Below are the code and all the weights of a small trained network. Each question names an input and a target symbol and asks about switching units off, where a switched-off unit gives its printed mean instead of its output.

import numpy as np


def w(rows, s, z=0):
    codes = np.array(rows[::2]) - 128.0
    scale = np.full(codes.shape[1], s)
    scale[-1] = z or s
    return codes * scale


def f(y):
    return y / 2 * (1 + np.tanh(0.7978845608 * (y + 0.044715 * y**3)))


def softmax(a):
    e = np.exp(a - a.max(-1, keepdims=True))
    return e / e.sum(-1, keepdims=True)


def log_softmax(a):
    a = a - a.max(-1, keepdims=True)
    return a - np.log(np.exp(a).sum(-1, keepdims=True))


def net(x, mask):
    ids = ['ΓΔΘΣΦΨβζηλξπτω'.index(c) for c in x.split()]
    T = len(ids)
    res = E[ids] + P[:T]
    u = 0
    for l in range(2):
        q, k, v = (res @ M[l].T for M in (Q, K, V))
        z = softmax(np.where(np.tri(T) > 0, q @ k.T / 2**0.5, -1e9)) @ v
        res = res + np.where(mask[u], z, O[l][:, -1]) @ O[l][:, :-1]
        u += 1
        y = f(res @ A[l][:, :-1].T + A[l][:, -1])
        res = res + np.where(mask[u : u + 8], y, B[l][:, -1]) @ B[l][:, :-1]
        u += 8
    return log_softmax(res[-1] @ U[:, :-1].T + U[:, -1])


Q, K, V, O, A, B = {}, {}, {}, {}, {}, {}
E = w([
[101,134,149],'Γ',
[144,110,178],'Δ',
[206,31,134],'Θ',
[140,121,40],'Σ',
[31,186,46],'Φ',
[59,97,133],'Ψ',
[138,133,81],'β',
[125,229,63],'ζ',
[146,110,124],'η',
[206,210,135],'λ',
[115,78,251],'ξ',
[7,173,138],'π',
[119,80,105],'τ',
[165,192,127],'ω',
],0.014)
P = w([
[48,105,60],'0',
[179,142,241],'1',
[58,104,33],'2',
[216,222,193],'3',
[67,101,32],'4',
[227,242,184],'5',
[77,106,53],'6',
[236,244,169],'7',
[86,112,38],'8',
[238,253,169],'9',
[86,114,52],'10',
],0.0042)
Q[0] = w([
[3,39,187],'L0H0',
[88,77,228],'L0H0',
],0.0048)
K[0] = w([
[151,218,254],'L0H0',
[60,83,191],'L0H0',
],0.005)
V[0] = w([
[169,157,99],'L0H0',
[2,193,110],'L0H0',
],0.0068)
O[0] = w([
[165,230,63,100],'L0H0',
[4,229,156,245],'L0H0',
],0.0041,0.0013)
A[0] = w([
[227,94,92,254],'L0N0',
[178,53,239,58],'L0N1',
[45,182,158,191],'L0N2',
[6,132,2,121],'L0N3',
[184,110,99,179],'L0N4',
[146,75,128,185],'L0N5',
[239,41,181,53],'L0N6',
[109,173,36,134],'L0N7',
],0.009,0.0045)
B[0] = w([
[201,93,185,222],'L0N0',
[159,235,173,175],'L0N1',
[69,200,163,227],'L0N2',
[50,77,37,253],'L0N3',
[193,75,140,162],'L0N4',
[55,97,253,161],'L0N5',
[172,162,122,168],'L0N6',
[159,219,33,197],'L0N7',
],0.0058,0.0051)
Q[1] = w([
[254,61,65],'L1H0',
[28,102,170],'L1H0',
],0.0062)
K[1] = w([
[109,139,126],'L1H0',
[253,162,115],'L1H0',
],0.0047)
V[1] = w([
[4,81,61],'L1H0',
[112,187,141],'L1H0',
],0.005)
O[1] = w([
[188,83,89,252],'L1H0',
[183,253,140,194],'L1H0',
],0.0047,0.0021)
A[1] = w([
[254,136,83,100],'L1N0',
[170,236,133,61],'L1N1',
[4,83,26,133],'L1N2',
[83,36,146,192],'L1N3',
[82,101,46,86],'L1N4',
[175,126,110,169],'L1N5',
[158,73,172,253],'L1N6',
[184,167,138,181],'L1N7',
],0.0098,0.0061)
B[1] = w([
[44,141,240,184],'L1N0',
[183,58,54,159],'L1N1',
[227,149,215,248],'L1N2',
[104,12,101,159],'L1N3',
[242,62,125,180],'L1N4',
[45,154,183,154],'L1N5',
[9,59,2,190],'L1N6',
[61,156,104,174],'L1N7',
],0.0065,0.012)
U = w([
[162,103,89,135],'Γ',
[126,141,153,235],'Δ',
[69,128,220,143],'Θ',
[115,82,3,114],'Σ',
[187,180,147,172],'Φ',
[102,39,124,28],'Ψ',
[164,136,7,107],'β',
[61,228,13,192],'ζ',
[156,37,38,50],'η',
[188,85,116,101],'λ',
[168,157,254,3],'ξ',
[97,245,164,142],'π',
[78,111,35,242],'τ',
[183,60,199,37],'ω',
],0.008,0.0046)

Each question gives the input, a string of symbols that net reads in full, and the target symbol t.
The units are the heads (2 rows each of Q, K, V and O) and the neurons (one row each of A and B). Each row of codes is followed by its name. A weight is (code - 128) times the scale printed after its matrix; where a second scale follows, it is the last column's (O, A, B and U).
mask holds one flag per unit, layer by layer, with each layer's heads first. A switched-off unit (its flag False) gives its mean, the last column of its rows in O or B, instead of its output. The means were averaged over made-up inputs and are rounded, as every weight is.
A unit's drop is (log p(t) with every unit on - log p(t) with that unit switched off) / (log p(t) with every unit on - log p(t) with every unit switched off).
The circuit of an input: a set's keep is (log p(t) with only the set's units on - log p(t) with every unit switched off) / (log p(t) with every unit on - log p(t) with every unit switched off). Starting from the 12 units with the biggest drops (on a tie, the unit counted first), units are removed one at a time, each time the one whose removal leaves the highest keep (on an exact tie, the one counted first), for as long as the keep stays at least 0.8.
circuit, biggest first: the units of the circuit, biggest drop first
top k neurons: the k neurons with the biggest drops, biggest first
top k neurons in layer l: the k neurons of layer l with the biggest drops, biggest first
drop of u: that unit's drop, to one decimal
input Γ Θ λ ξ π, target ξ: circuit, biggest first : [L1N2 L1N6 L0N3]
input Γ Σ π, target ξ: circuit, biggest first : [L1N2 L0N3 L1N6]
input Γ Θ Θ, target Ψ: top 3 neurons in layer 0 : [L0N5 L0N7 L0N0]
input τ ζ Γ β Θ, target Ψ: top 3 neurons : [L1N6 L1N0 L0N0]
input ω λ Γ Θ ξ Ψ ζ Φ, target Φ: top 2 neurons in layer 1 : [L1N2 L1N6]
input τ Δ Ψ, target ω: top neuron in layer 1 : [L1N2]
input ξ Ψ τ, target η: top 3 neurons : [L1N3 L1N0 L0N2]
input Σ τ Γ ω ζ, target β: top 2 neurons : [L0N7 L1N4]
input Σ Ψ π ξ τ ω ξ Θ, target Θ: top 3 neurons in layer 1 : [L1N0 L1N5 L1N6]
input ξ η ζ, target β: top 3 neurons in layer 0 : [L0N7 L0N3 L0N5]
input ω Σ Ψ ω Φ ζ, target ζ: top 2 neurons in layer 0 : [L0N7 L0N2]
input λ Σ ξ Γ Ψ, target ω: drop of L1N7 : 0.1
input ζ τ Φ η τ Φ η Γ Σ Γ ω, target ζ: drop of L1N6 : -0.2
input ω Φ λ ζ, target ζ: drop of L1N4 : 0.1
input β π ζ π ω, target ζ: drop of L1N4 : 0.2
